Known rows:
43, -10, 43, 5, 9, -8, 16, -12, -25, -21, 66, -10, 19, -5, -1, 51, -43, 59, -31, -10, 3, 5, 0, -30, 51, 27, 17, 5, 19, -23, -9, 21, -23, -91, 37: rilil
46, -32, 49, 32, -4, 2, 20, 4, -19, -10, 75, 3, 34, 43, -44, 43, -38, 15, -9, -4, 9, 14, 9, -33, 63, 25, -13, 21, 26, -13, -22, 37, -28, -63, -26: dokol
8, -32, 30, -8, 24, 5, -15, 21, -10, 14, 38, 36, 45, 26, -14, 3, -25, 42, -27, -10, -8, 11, -12, -37, 68, 45, -7, 39, 2, -76, -8, 39, 16, -31, -5: treplu
-8, -17, 47, -21, 0, -23, -3, 8, 8, -20, 47, 1, 42, 11, -51, 17, -66, 65, -22, -2, 16, 36, 18, -20, 21, 15, 53, -12, 4, -58, 0, 8, -44, -94, 24: sekloplom
40, -17, 49, 9, -1, 15, 15, -2, -14, 23, 54, -10, 40, 28, -31, 30, -37, 44, -12, -19, 14, 9, 28, -1, 42, 27, -16, 35, 17, -37, -12, -3, -34, -50, -16: gruplik
20, -30, 38, -26, 15, 12, -9, 35, -19, 34, 15, 23, 48, 18, -14, 4, -36, 56, -34, -14, -13, 10, 2, -27, 50, 39, -6, 40, 2, -73, -3, 38, 9, -33, -14: sedu
15, -43, 24, -3, 24, 5, -9, 20, -21, 14, 43, 43, 44, 23, -16, 11, -23, 43, -30, -2, -24, 14, -16, -41, 66, 50, -12, 31, 12, -75, -14, 50, 18, -35, 11: ludron
14, -14, 25, -17, 26, 8, -7, 23, -18, 34, 17, 12, 44, 3, 10, 4, -34, 41, -30, -16, -10, 1, -10, -18, 51, 44, -7, 42, 0, -70, -4, 41, 6, -36, -2: sisku
40, -14, 53, 24, -6, 11, 15, 8, -4, 25, 68, -4, 46, 46, -48, 21, -45, 22, -11, -16, 15, 21, 28, -8, 42, 20, -9, 25, 20, -14, -28, 9, -44, -65, -36: dragrok
24, -8, 46, 4, 17, -2, 9, -10, -4, -3, 52, -11, 37, -5, -12, 31, -46, 58, -29, -14, 15, 14, 17, 3, 32, 23, 28, 10, 9, -28, -19, 3, -40, -90, 29: pliba
28, -9, 36, -5, 11, -15, 17, -5, -13, -11, 44, -16, 25, -8, -1, 37, -49, 44, -16, -13, 13, -2, 12, -3, 37, 23, 30, 14, 4, -29, 15, 13, -42, -88, 31: grefam
25, -26, 35, 13, 40, 12, -13, 9, -17, 14, 45, 42, 37, 12, 18, 15, -24, 37, -45, 0, -19, 10, -28, -35, 67, 46, -12, 38, 11, -66, -17, 52, 14, -42, 5: skolom
-4, -28, 25, -16, 14, 23, -18, 2, -5, 36, 27, 17, 38, 21, -8, 5, -31, 56, -32, -20, 6, 13, 1, -2, 38, 45, -16, 37, 7, -81, -13, 2, 2, -37, 9: sifik
46, -22, 53, 9, -10, 5, 19, 19, -18, 19, 62, -12, 44, 41, -44, 30, -54, 22, -7, -18, 13, 7, 25, -14, 45, 18, -8, 29, 20, -13, -16, 18, -45, -62, -35: bipir
43, -31, 53, 18, -12, 11, 17, 9, -8, 14, 65, -11, 39, 49, -48, 27, -51, 25, -6, -18, 16, 18, 31, -4, 38, 19, -15, 29, 19, -21, -14, -3, -44, -60, -34: klumom
-21, -20, 22, -13, 32, 15, -27, 39, -5, 42, 14, 28, 47, 35, -16, 1, -25, 33, -40, -19, 4, 22, 7, -18, 56, 43, -7, 26, 21, -78, -25, 25, 19, -43, -23: flubom
-3, -40, 44, -26, -8, -21, 8, 10, 7, -23, 42, -9, 29, 16, -50, 24, -70, 70, -13, -6, 18, 33, 25, -17, 20, 15, 41, -10, 2, -71, 31, -5, -44, -94, 30: fidi
2, -19, 21, 7, 31, -1, -26, 23, -2, 41, 37, 42, 49, 32, -31, -3, -20, 45, -30, -7, 7, 18, 7, -23, 46, 49, -9, 26, -2, -79, -12, 39, 0, -30, -16: plistu
16, -15, 27, -18, 26, 10, -8, 22, -19, 35, 17, 12, 44, 4, 10, 4, -35, 44, -31, -16, -10, 1, -10, -18, 51, 44, -8, 42, 0, -69, -5, 39, 6, -36, -2: laplom
43, -21, 52, 27, -8, -8, 18, 0, -20, -11, 75, 1, 35, 21, -50, 55, -46, 13, -1, 4, 4, 15, -6, -37, 59, 28, -16, 33, 21, -13, -29, 34, -23, -57, -19: klufin
39, -18, 49, 9, -2, 15, 15, -1, -13, 22, 54, -11, 39, 28, -31, 30, -39, 43, -12, -19, 13, 10, 28, 0, 42, 26, -14, 35, 16, -37, -13, -4, -31, -50, -15: gruzo

Facts:
babrefli troflam f; beskel troflam g; bipir troflam e; biplote troflam e; bizus troflam a
bolim troflam c; boskaski troflam b; braki troflam d; brufas troflam e; brufer troflam b
diskipluk troflam d; dizi troflam f; dokol troflam e; drabos troflam e; dradrem troflam d
dragrok troflam e; dredabri troflam a; dreste troflam c; drovul troflam d; drusas troflam c
durom troflam a; fidi troflam c; fladre troflam d; flotre troflam f; flubom troflam a
fuflu troflam a; fustas troflam a; fuzile troflam f; goso troflam b; gotek troflam g
gozen troflam g; graplu troflam a; gratufla troflam a; grazis troflam c; grefam troflam g
gregel troflam a; grifote troflam a; gruplik troflam b; gruzo troflam b; kadugo troflam d
kerarir troflam b; kigo troflam b; kigran troflam b; klagrok troflam b; kletuk troflam a
klotove troflam c; klufin troflam e; klumom troflam e; laplom troflam d; lidrum troflam f
ligiku troflam b; lipil troflam e; lirapli troflam c; ludron troflam a; mekes troflam a
mogrem troflam a; monan troflam f; panar troflam c; pebrer troflam c; pepodor troflam b
pibem troflam c; plesu troflam b; plezoni troflam e; pliba troflam g; plistu troflam a
plobrim troflam d; ploze troflam c; plutal troflam b; plutrol troflam d; radrim troflam b
rafo troflam d; reklok troflam c; resteklas troflam e; ridros troflam a; rilil troflam g
sanom troflam b; saton troflam d; sedu troflam a; sekloplom troflam c; seral troflam a
sifik troflam d; sisku troflam d; skefabal troflam d; skolis troflam b; skolom troflam d
sopen troflam c; stabigon troflam a; stedir troflam c; stedro troflam c; stipin troflam c
stobiklos troflam f; tadal troflam g; tafe troflam a; tepan troflam b; tiri troflam c
treplu troflam a; tristo troflam c; trivirik troflam f; trobal troflam c; trododor troflam f
valek troflam a; vodrol troflam c; vofer troflam d; vopam troflam b; vutak troflam a
zabar troflam b; zevis troflam a; zulun troflam a; babrefli flomor h; beskel flomor n
bipir flomor i; biplote flomor i; bizus flomor i; bolim flomor h; boskaski flomor i
braki flomor h; brufas flomor h; brufer flomor j; diskipluk flomor i; dizi flomor i
dokol flomor l; drabos flomor j; dradrem flomor i; dragrok flomor h; dredabri flomor h
dreste flomor h; drovul flomor h; drusas flomor i; durom flomor k; fidi flomor n
fladre flomor i; flotre flomor h; flubom flomor h; fuflu flomor h; fustas flomor h
fuzile flomor k; goso flomor k; gotek flomor n; gozen flomor h; graplu flomor m
gratufla flomor l; grazis flomor k; grefam flomor i; gregel flomor m; grifote flomor k
gruplik flomor n; gruzo flomor n; kadugo flomor l; kerarir flomor h; kigo flomor l
kigran flomor k; klagrok flomor i; kletuk flomor j; klotove flomor h; klufin flomor l
klumom flomor n; laplom flomor i; lidrum flomor i; ligiku flomor l; lipil flomor h
lirapli flomor h; ludron flomor l; mekes flomor m; mogrem flomor l; monan flomor h
panar flomor i; pebrer flomor h; pepodor flomor i; pibem flomor k; plesu flomor l
plezoni flomor j; pliba flomor h; plistu flomor h; plobrim flomor j; ploze flomor j
plutal flomor k; plutrol flomor i; radrim flomor j; rafo flomor m; reklok flomor j
resteklas flomor i; ridros flomor h; rilil flomor l; sanom flomor k; saton flomor l
sedu flomor i; sekloplom flomor h; seral flomor j; sifik flomor k; sisku flomor i
skefabal flomor h; skolis flomor j; skolom flomor l; sopen flomor i; stabigon flomor i
stedir flomor h; stedro flomor i; stipin flomor h; stobiklos flomor m; tadal flomor i
tafe flomor i; tepan flomor i; tiri flomor k; treplu flomor j; tristo flomor k
trivirik flomor h; trobal flomor h; trododor flomor i; valek flomor i; vodrol flomor l
vofer flomor n; vopam flomor j; vutak flomor n; zabar flomor i; zevis flomor n
zulun flomor h; beskel suror vopam; biplote suror trivirik; bolim suror kigo; braki suror klufin
brufas suror sopen; brufer suror vodrol; dokol suror beskel; drabos suror plistu; dradrem suror flotre
dreste suror grefam; drusas suror tepan; durom suror pepodor; flotre suror tristo; flubom suror pebrer
fuflu suror stedro; fustas suror fladre; fuzile suror klotove; goso suror rafo; gotek suror plutrol
grazis suror plutal; grefam suror ludron; gregel suror lidrum; kadugo suror gruzo; klagrok suror vutak
klufin suror plezoni; laplom suror reklok; lidrum suror sedu; ligiku suror dradrem; lirapli suror drabos
ludron suror pibem; mekes suror treplu; mogrem suror trododor; pebrer suror tadal; pepodor suror gotek
plezoni suror dredabri; plistu suror babrefli; plutrol suror gozen; rafo suror skolom; resteklas suror rilil
ridros suror grazis; sanom suror gruplik; saton suror goso; seral suror fuzile; sisku suror brufas
skefabal suror dreste; skolis suror dragrok; skolom suror fustas; stabigon suror gregel; stedir suror klagrok
stipin suror resteklas; tafe suror bolim; tepan suror braki; treplu suror biplote; tristo suror zabar
trobal suror valek; trododor suror lirapli; valek suror seral; vopam suror saton; vutak suror flubom
zabar suror stabigon

Rows:
No name comes twice in this set of rows, the named rows included.
-4, -17, 27, 3, 6, -38, 1, 6, 11, -21, 64, 5, 39, 20, -50, 3, -58, 57, -15, 4, 17, 30, 24, -23, 21, 21, 53, -18, -7, -70, 31, 18, -50, -93, 28	lirapli
47, -24, 44, 35, -5, -18, 19, 3, -10, -3, 77, -2, 39, 53, -48, 9, -31, 17, -5, -15, 15, 2, 25, -33, 60, 26, -10, 15, 8, -18, 4, 24, -47, -47, -27	drabos
36, -10, 52, 19, 9, 13, 9, -2, -10, 31, 57, -3, 47, 22, -31, 23, -29, 34, -21, -14, 13, 15, 22, -2, 47, 26, -9, 32, 17, -24, -27, 9, -31, -54, -24	kerarir
-3, -17, 43, -17, 26, 12, -31, 22, -5, 41, 24, 39, 50, 18, -28, 2, -32, 53, -28, -9, -2, 25, -3, -22, 45, 43, -9, 38, 7, -76, -28, 29, 11, -34, -17	dredabri
4, -11, 38, -10, 31, 16, -27, 10, -9, 40, 23, 30, 47, 10, -1, 0, -29, 52, -43, -17, 0, 17, -7, -14, 46, 44, -9, 38, 6, -70, -27, 29, 9, -40, -5	drovul
35, -12, 50, 31, -3, 9, 14, 7, 0, 20, 67, -1, 45, 45, -49, 18, -41, 16, -8, -10, 16, 22, 24, -7, 45, 21, -8, 27, 17, -14, -27, 13, -43, -62, -36	brufas
-5, -10, 24, -1, 34, 12, -28, 11, -4, 39, 23, 30, 46, 8, 0, 0, -26, 39, -37, -14, 2, 16, -9, -13, 48, 48, -8, 38, 2, -72, -25, 34, 9, -38, -8	skefabal
-16, -50, 16, -12, 12, 20, -21, 14, 1, 30, 28, 27, 43, 35, -32, 3, -27, 46, -23, -10, 9, 20, 7, -8, 40, 45, -16, 35, 4, -82, -3, 5, 5, -30, -12	durom
45, -14, 41, 27, 5, 8, 17, -6, -25, -6, 69, 1, 36, 18, -23, 42, -23, 26, -19, -5, -1, 5, 6, -33, 67, 34, -13, 30, 19, -19, -19, 35, -7, -54, 6	ligiku
17, -34, 41, -25, 19, 9, -10, 37, -18, 37, 17, 23, 47, 19, -10, 5, -36, 55, -30, -15, -11, 9, 0, -26, 50, 39, -6, 40, 5, -73, -5, 39, 8, -34, -14	bizus
-2, -23, 42, -27, -5, -32, 11, 19, 4, -24, 39, -10, 34, 1, -48, 29, -71, 55, -10, 3, 16, 23, 12, -25, 25, 16, 53, -8, -1, -58, 31, 19, -44, -94, 27	drusas
20, -43, 22, 2, 26, 2, -9, 18, -21, 14, 47, 43, 44, 25, -15, 8, -21, 43, -33, -2, -22, 14, -15, -40, 66, 52, -12, 30, 9, -75, -10, 52, 18, -33, 12	mogrem
3, -59, -8, -6, 0, 24, -3, 15, -22, 10, 21, 36, 35, 11, -35, 20, -23, 46, -45, 12, -17, 27, 0, -27, 39, 60, -17, 29, 10, -76, 6, 52, 19, -39, 17	gregel
45, -12, 51, 15, 4, 8, 16, -5, -21, 5, 67, -5, 44, 26, -19, 32, -30, 37, -17, -19, 5, 2, 12, -26, 66, 27, -9, 37, 15, -22, -21, 12, -18, -51, -7	radrim

The same elements again, as new rows of numbers:
Known rows:
-70, 5, 62, 8, 28, -5, -10, -6, 14, 21, 18, 1, -42, -6, -37: durom
-29, -3, 39, -7, 41, 35, 15, 1, -12, 17, -19, 4, -82, 0, -4: sekloplom
-40, 9, 37, 3, 9, 15, -17, 19, -23, 19, 25, -6, -77, -11, -9: drusas
-22, -3, 41, 20, -7, 46, -64, -7, -9, -10, -4, -34, -62, -40, -23: grefam
-24, -5, 73, 42, -24, 45, -74, -41, 20, 10, -42, -17, -48, -22, -44: plutal
-30, 21, 63, 34, -20, 29, -88, -37, 2, 17, -44, -27, -5, -48, -5: zabar
-45, -2, 70, 41, -19, 54, -63, -48, 11, 12, -48, -39, -40, -32, -23: ligiku
-70, 7, 61, 1, 28, 0, -29, 5, 3, 26, 10, 26, -43, -4, -42: sedu
-29, -14, 49, 32, -25, 55, -54, -57, 40, 13, -47, -40, -40, -10, -29: brufer
-29, -4, 28, -28, 10, 20, 5, -15, 7, 15, 1, -6, -82, 23, -9: ploze
-33, 4, 31, 0, 48, 29, 18, -7, -11, 20, -13, -17, -83, -13, -3: stedir
-29, 14, 47, -9, 15, 10, -10, 4, -14, 10, 16, -7, -78, -3, -16: grazis
-21, 4, 42, -12, -9, 30, -10, -22, -16, -24, 13, 18, -78, -38, -21: sifik
-71, 21, 58, -8, 30, -17, -30, -1, -2, 26, 4, 10, -8, -19, -8: stabigon
-31, 10, 30, -2, -6, 35, -16, -12, -22, -16, 25, 9, -74, -51, -21: plutrol
-34, 0, 33, -1, 42, 35, 22, 1, -9, 20, -5, -19, -75, -13, 0: dreste
-83, -4, 68, -3, 31, 12, -5, -13, 5, 21, -3, 11, -51, 5, -35: gratufla
-30, 12, 31, -2, -6, 35, -18, -12, -22, -20, 23, 10, -68, -47, -17: sisku
-24, 11, 30, -4, -8, 39, -19, -12, -25, -25, 16, 27, -74, -36, -28: fladre
-24, 16, 59, 77, -23, 54, -52, -37, 11, -16, -29, -38, -22, 1, -48: goso
-53, -15, 35, -5, 22, 45, 35, -40, 6, -27, -5, 47, -54, -60, -23: monan

Rows:
No name comes twice in this set of rows, the named rows included.
-39, 2, 40, -10, -3, 45, 3, -28, -23, -23, 5, 2, -76, -36, -12	kadugo
-67, -13, 55, 7, 54, 21, 13, -10, 16, 28, -22, 18, -46, -3, -30	zulun
-43, 17, 44, 58, 0, 39, -86, -47, 16, 20, -28, -45, -63, -52, -48	klagrok
-35, 20, 30, 19, -3, 53, 18, -25, -30, -48, 16, -6, -56, -13, -19	saton
-35, 18, 33, 11, -1, 52, 15, -28, -28, -45, 11, 0, -60, -16, -17	skolom
-27, 10, 32, -9, -8, 37, -22, -14, -24, -19, 17, 25, -77, -44, -25	diskipluk
-45, 8, 51, -18, 18, 25, -5, -4, -24, 12, -3, 1, -87, 8, -13	vodrol
-25, -9, 20, -26, -14, 40, 6, -41, 7, -22, 1, 9, -80, -19, -11	plobrim
-21, 1, 39, 15, -1, 46, -76, -14, -10, -15, -20, -17, -78, -32, -33	tadal
-26, -12, 51, 6, -3, 59, -53, -21, -10, -21, -34, -23, -75, -18, -16	rilil

